Below are the code and all the weights of a small trained network. Each question names an input and a class and asks about switching units off, where a switched-off unit gives its printed mean instead of its output.

import numpy as np


def w(rows, s, z=0):
    codes = np.array(rows[::2]) - 128.0
    scale = np.full(codes.shape[1], s)
    scale[-1] = z or s
    return codes * scale


def f(y):
    return y / 2 * (1 + np.tanh(0.7978845608 * (y + 0.044715 * y**3)))


def log_softmax(a):
    a = a - a.max(-1, keepdims=True)
    return a - np.log(np.exp(a).sum(-1, keepdims=True))


def net(x, mask):
    res = np.array(x, float).reshape(1, 6) / 4 @ E
    y = f(res @ A[0][:, :-1].T + A[0][:, -1])
    res = res + np.where(mask, y, B[0][:, -1]) @ B[0][:, :-1]
    return log_softmax(res[-1] @ U[:, :-1].T + U[:, -1])


A, B = {}, {}
E = w([
[119,172,135,115,114,116,142,138,138,126,130],'x0',
[141,59,202,136,171,73,155,231,144,53,138],'x1',
[123,120,128,120,117,140,139,139,133,138,122],'x2',
[47,129,101,3,156,198,120,117,116,63,244],'x3',
[67,103,180,81,72,72,46,86,234,179,229],'x4',
[124,144,142,109,108,123,145,126,120,128,121],'x5',
],0.011)
A[0] = w([
[107,169,1,126,110,180,138,27,87,188,122,246],'N1',
[94,137,110,15,189,246,124,145,90,55,222,198],'N2',
[145,136,112,192,152,182,231,229,23,56,127,233],'N3',
[120,156,149,51,83,120,17,51,186,211,194,155],'N4',
[71,67,255,119,102,2,71,103,212,235,176,220],'N5',
[160,199,77,183,55,117,119,102,105,225,102,255],'N6',
],0.0062,0.0057)
B[0] = w([
[155,200,95,70,127,155,89,12,115,181,162,198],'N1',
[88,156,117,34,178,128,101,108,84,57,213,232],'N2',
[116,149,110,165,162,66,147,133,57,114,100,229],'N3',
[77,58,183,103,113,189,77,121,104,151,186,211],'N4',
[166,89,144,154,85,100,107,112,238,94,152,252],'N5',
[89,121,68,211,151,159,100,64,138,189,47,196],'N6',
],0.011,0.017)
U = w([
[167,185,86,158,164,178,144,91,100,205,46,230],'0',
[76,90,99,185,61,153,101,52,181,171,124,1],'1',
[125,233,63,72,151,152,152,69,85,117,147,118],'2',
[69,95,195,71,103,209,99,113,101,200,187,71],'3',
[164,91,192,199,175,31,206,206,95,144,50,241],'4',
[253,109,170,165,62,70,134,166,217,115,136,156],'5',
[68,123,92,102,125,72,154,214,28,42,173,140],'6',
[92,82,173,63,156,130,147,206,192,34,179,111],'7',
],0.0072,0.0017)

Each question gives the input, the list of numbers given to net, and the class t.
The units are the neurons (one row each of A and B). Each row of codes is followed by its name. A weight is (code - 128) times the scale printed after its matrix; where a second scale follows, it is the last column's (A, B and U).
mask holds one flag per neuron, in row order. A switched-off neuron (its flag False) gives its mean, the last column of its row in B, instead of its output. The means were averaged over made-up inputs and are rounded, as every weight is.
A unit's drop is (log p(t) with every unit on - log p(t) with that unit switched off) / (log p(t) with every unit on - log p(t) with every unit switched off).
The circuit of an input: a set's keep is (log p(t) with only the set's units on - log p(t) with every unit switched off) / (log p(t) with every unit on - log p(t) with every unit switched off). Starting from all 6 units, units are removed one at a time, each time the one whose removal leaves the highest keep (on an exact tie, the one counted first), for as long as the keep stays at least 0.8.
units of the circuit, in order: the units of the circuit, biggest drop first
most important unit: the unit with the biggest drop
top k neurons: the k neurons with the biggest drops, biggest first
drop of u: that unit's drop, to one decimal
input [3,3,-8,1,5,4], class 7: most important unit -> N6
input [6,-7,2,-1,-5,-1], class 0: top 2 neurons -> (N6; N2)
input [-7,3,-2,1,-2,2], class 6: top 3 neurons -> (N5; N6; N1)
input [6,1,3,-5,-1,6], class 4: top 2 neurons -> (N1; N2)
input [4,2,3,-5,8,6], class 5: top 2 neurons -> (N5; N1)
input [-6,1,-1,8,2,0], class 7: top 4 neurons -> (N2; N6; N1; N3)
input [-7,4,3,5,0,6], class 6: units of the circuit, in order -> (N5; N1)
input [1,1,1,-8,0,-6], class 4: top 4 neurons -> (N1; N4; N2; N5)
input [-5,-1,-5,-2,0,0], class 0: units of the circuit, in order -> (N5; N2)
input [-7,2,0,-5,-7,-6], class 4: top 2 neurons -> (N1; N3)
input [6,1,-7,-2,7,3], class 5: top 3 neurons -> (N5; N2; N1)
input [-2,3,3,-1,1,-6], class 5: top 4 neurons -> (N2; N3; N4; N6)
input [-8,2,-1,2,2,7], class 7: units of the circuit, in order -> (N1; N6)
input [-1,6,5,-1,-4,0], class 4: units of the circuit, in order -> (N2)
input [1,8,-6,8,0,3], class 6: units of the circuit, in order -> (N5; N2)
input [8,-2,-7,-3,-2,6], class 0: units of the circuit, in order -> (N2; N5)
input [2,-3,6,-5,-1,2], class 0: top 2 neurons -> (N5; N4)
input [1,-5,-2,3,1,8], class 3: top 2 neurons -> (N4; N3)
input [-2,-8,-4,4,1,8], class 3: top 2 neurons -> (N4; N3)
input [2,-5,-4,0,-8,-2], class 0: units of the circuit, in order -> (N2)
input [-8,-3,8,-6,0,-1], class 0: units of the circuit, in order -> (N5; N4)
input [0,4,3,-6,8,2], class 5: drop of N5 -> 0.5
input [-5,3,0,-5,-3,0], class 4: drop of N1 -> 0.2
